Below are the code and all the weights of a small trained network. Each question names an input and a target symbol and asks about switching units off, where a switched-off unit gives its printed mean instead of its output.

import numpy as np


def w(rows, s, z=0):
    codes = np.array(rows[::2]) - 128.0
    scale = np.full(codes.shape[1], s)
    scale[-1] = z or s
    return codes * scale


def norm(h):
    return h / np.sqrt((h * h).mean(-1, keepdims=True) + 1e-5)


def f(y):
    return np.maximum(y, 0)


def softmax(a):
    e = np.exp(a - a.max(-1, keepdims=True))
    return e / e.sum(-1, keepdims=True)


def log_softmax(a):
    a = a - a.max(-1, keepdims=True)
    return a - np.log(np.exp(a).sum(-1, keepdims=True))


def net(x, mask):
    ids = ['αγδεζηλμξπστφψω'.index(c) for c in x.split()]
    T = len(ids)
    res = E[ids] + P[:T]
    r = norm(res)
    for j in range(3):
        rows = slice(2 * j, 2 * j + 2)
        q, k, v = (r @ M[0][rows].T for M in (Q, K, V))
        z = softmax(np.where(np.tri(T) > 0, q @ k.T / 2**0.5, -1e9)) @ v
        o = O[0][rows]
        res = res + np.where(mask[j], z, o[:, -1]) @ o[:, :-1]
    y = f(norm(res) @ A[0][:, :-1].T + A[0][:, -1])
    res = res + np.where(mask[3:15], y, B[0][:, -1]) @ B[0][:, :-1]
    return log_softmax(norm(res)[-1] @ U[:, :-1].T + U[:, -1])


Q, K, V, O, A, B = {}, {}, {}, {}, {}, {}
E = w([
[134,132,125,196,112],'α',
[180,174,39,113,133],'γ',
[136,47,144,125,153],'δ',
[118,165,119,103,65],'ε',
[181,127,145,252,164],'ζ',
[179,131,155,155,103],'η',
[118,166,157,166,26],'λ',
[202,74,130,45,143],'μ',
[102,119,121,196,165],'ξ',
[146,192,83,75,161],'π',
[113,120,145,136,107],'σ',
[148,99,100,76,143],'τ',
[152,123,142,140,113],'φ',
[112,152,114,99,135],'ψ',
[90,155,78,142,157],'ω',
],0.023)
P = w([
[106,151,66,152,94],'0',
[136,251,221,141,113],'1',
[107,136,83,141,93],'2',
[208,189,172,127,130],'3',
[113,135,84,138,92],'4',
[189,142,204,99,134],'5',
],0.012)
Q[0] = w([
[148,76,93,148,50],'head 1',
[104,71,127,180,132],'head 1',
[68,250,98,37,87],'head 2',
[150,83,113,33,210],'head 2',
[119,147,149,94,180],'head 3',
[98,162,162,161,151],'head 3',
],0.02)
K[0] = w([
[165,92,150,121,37],'head 1',
[131,113,173,164,129],'head 1',
[127,229,76,44,62],'head 2',
[141,123,84,28,251],'head 2',
[128,109,173,81,178],'head 3',
[94,81,119,154,136],'head 3',
],0.018)
V[0] = w([
[143,212,60,105,156],'head 1',
[181,139,130,143,162],'head 1',
[104,103,207,226,140],'head 2',
[110,159,56,254,111],'head 2',
[108,100,171,63,78],'head 3',
[48,105,127,160,169],'head 3',
],0.0088)
O[0] = w([
[108,154,196,155,106,253],'head 1',
[159,108,101,145,147,171],'head 1',
[105,142,146,254,91,67],'head 2',
[177,61,117,96,78,207],'head 2',
[118,117,166,64,106,67],'head 3',
[111,90,147,138,191,1],'head 3',
],0.0079,0.0026)
A[0] = w([
[118,202,200,217,115,2],'neuron 1',
[156,250,250,188,138,46],'neuron 2',
[28,79,92,100,152,110],'neuron 3',
[199,199,194,58,203,164],'neuron 4',
[203,170,191,72,97,134],'neuron 5',
[157,252,198,129,238,45],'neuron 6',
[145,113,72,74,79,78],'neuron 7',
[174,73,187,152,137,170],'neuron 8',
[163,80,155,169,199,33],'neuron 9',
[160,62,105,119,125,50],'neuron 10',
[109,177,79,185,112,195],'neuron 11',
[106,67,181,82,57,63],'neuron 12',
],0.011,0.0058)
B[0] = w([
[129,221,234,99,179,170],'neuron 1',
[179,73,103,153,234,217],'neuron 2',
[101,189,89,169,138,157],'neuron 3',
[140,60,153,207,91,254],'neuron 4',
[126,203,127,169,178,230],'neuron 5',
[156,226,189,82,251,205],'neuron 6',
[86,86,174,92,149,176],'neuron 7',
[116,160,107,51,145,208],'neuron 8',
[109,136,86,192,13,172],'neuron 9',
[151,163,187,94,95,151],'neuron 10',
[129,115,135,83,172,196],'neuron 11',
[128,104,107,192,94,146],'neuron 12',
],0.017,0.0084)
U = w([
[211,74,93,133,55,173],'α',
[177,124,66,27,135,126],'γ',
[120,201,27,133,84,143],'δ',
[83,176,178,51,85,134],'ε',
[201,173,116,231,96,165],'ζ',
[252,189,120,69,51,2],'η',
[175,176,194,175,8,85],'λ',
[167,27,189,115,109,145],'μ',
[103,79,66,186,143,74],'ξ',
[149,196,172,126,202,165],'π',
[98,45,140,138,78,152],'σ',
[87,35,131,79,156,131],'τ',
[197,89,178,54,47,110],'φ',
[20,115,167,169,139,48],'ψ',
[58,144,47,116,197,38],'ω',
],0.015,0.0054)

Each question gives the input, a string of symbols that net reads in full, and the target symbol t.
The units are the heads (2 rows each of Q, K, V and O) and the neurons (one row each of A and B). Each row of codes is followed by its name. A weight is (code - 128) times the scale printed after its matrix; where a second scale follows, it is the last column's (O, A, B and U).
mask holds one flag per unit, heads first, then neurons. A switched-off unit (its flag False) gives its mean, the last column of its rows in O or B, instead of its output. The means were averaged over made-up inputs and are rounded, as every weight is.
A unit's drop is (log p(t) with every unit on - log p(t) with that unit switched off) / (log p(t) with every unit on - log p(t) with every unit switched off).
The circuit of an input: a set's keep is (log p(t) with only the set's units on - log p(t) with every unit switched off) / (log p(t) with every unit on - log p(t) with every unit switched off). Starting from the 12 units with the biggest drops (on a tie, the unit counted first), units are removed one at a time, each time the one whose removal leaves the highest keep (on an exact tie, the one counted first), for as long as the keep stays at least 0.8.
circuit, biggest first: the units of the circuit, biggest drop first
k most important neurons: the k neurons with the biggest drops, biggest first
which heads matter: for each layer, one digit per head in row order, 1 if its drop is at least 0.15 and else 0, layers parted by /
input δ ε λ δ, target ζ: circuit, biggest first	(neuron 9; head 2)
input ζ δ δ η ψ, target ψ: which heads matter	110
input δ ζ ε ε, target ζ: 2 most important neurons	(neuron 5; neuron 6)
input ψ δ α ζ ξ, target ξ: circuit, biggest first	(neuron 6; neuron 4; neuron 5; head 2)
input ε φ γ, target γ: circuit, biggest first	(neuron 6; neuron 7; head 2)
input ε ψ ε γ λ ε, target λ: which heads matter	011
input ψ ε σ, target σ: circuit, biggest first	(neuron 5; neuron 6)
input δ γ π ε δ δ, target λ: circuit, biggest first	(neuron 9; head 1; neuron 2; head 2)
input δ α φ, target φ: which heads matter	010
input δ ε τ δ μ, target μ: which heads matter	010
input ω η γ, target γ: which heads matter	000
input ε γ η δ φ δ, target ζ: circuit, biggest first	(neuron 9; head 2; head 1)
input ζ γ λ δ ε γ, target ζ: circuit, biggest first	(neuron 4)
input γ γ α ξ ε, target ε: circuit, biggest first	(neuron 2; neuron 7)
input ζ σ ε, target ε: circuit, biggest first	(neuron 7; neuron 2)
input λ φ δ μ ω, target ω: most important neuron	(neuron 4)
input ε ψ δ, target δ: 2 most important neurons	(neuron 3; neuron 4)
input φ ζ σ μ η, target η: which heads matter	010
input ω ε η, target η: 2 most important neurons	(neuron 4; neuron 2)
input δ μ μ, target μ: 3 most important neurons	(neuron 4; neuron 6; neuron 7)
input ε δ ε τ ξ ε, target λ: 2 most important neurons	(neuron 2; neuron 6)
input ε δ τ, target τ: 3 most important neurons	(neuron 7; neuron 6; neuron 9)
input π ζ ε ζ δ ε, target ζ: 3 most important neurons	(neuron 5; neuron 6; neuron 12)
input δ γ δ, target γ: most important neuron	(neuron 4)
input δ δ γ ψ δ, target γ: 4 most important neurons	(neuron 4; neuron 5; neuron 10; neuron 1)
input ψ δ ω, target ω: 2 most important neurons	(neuron 3; neuron 6)
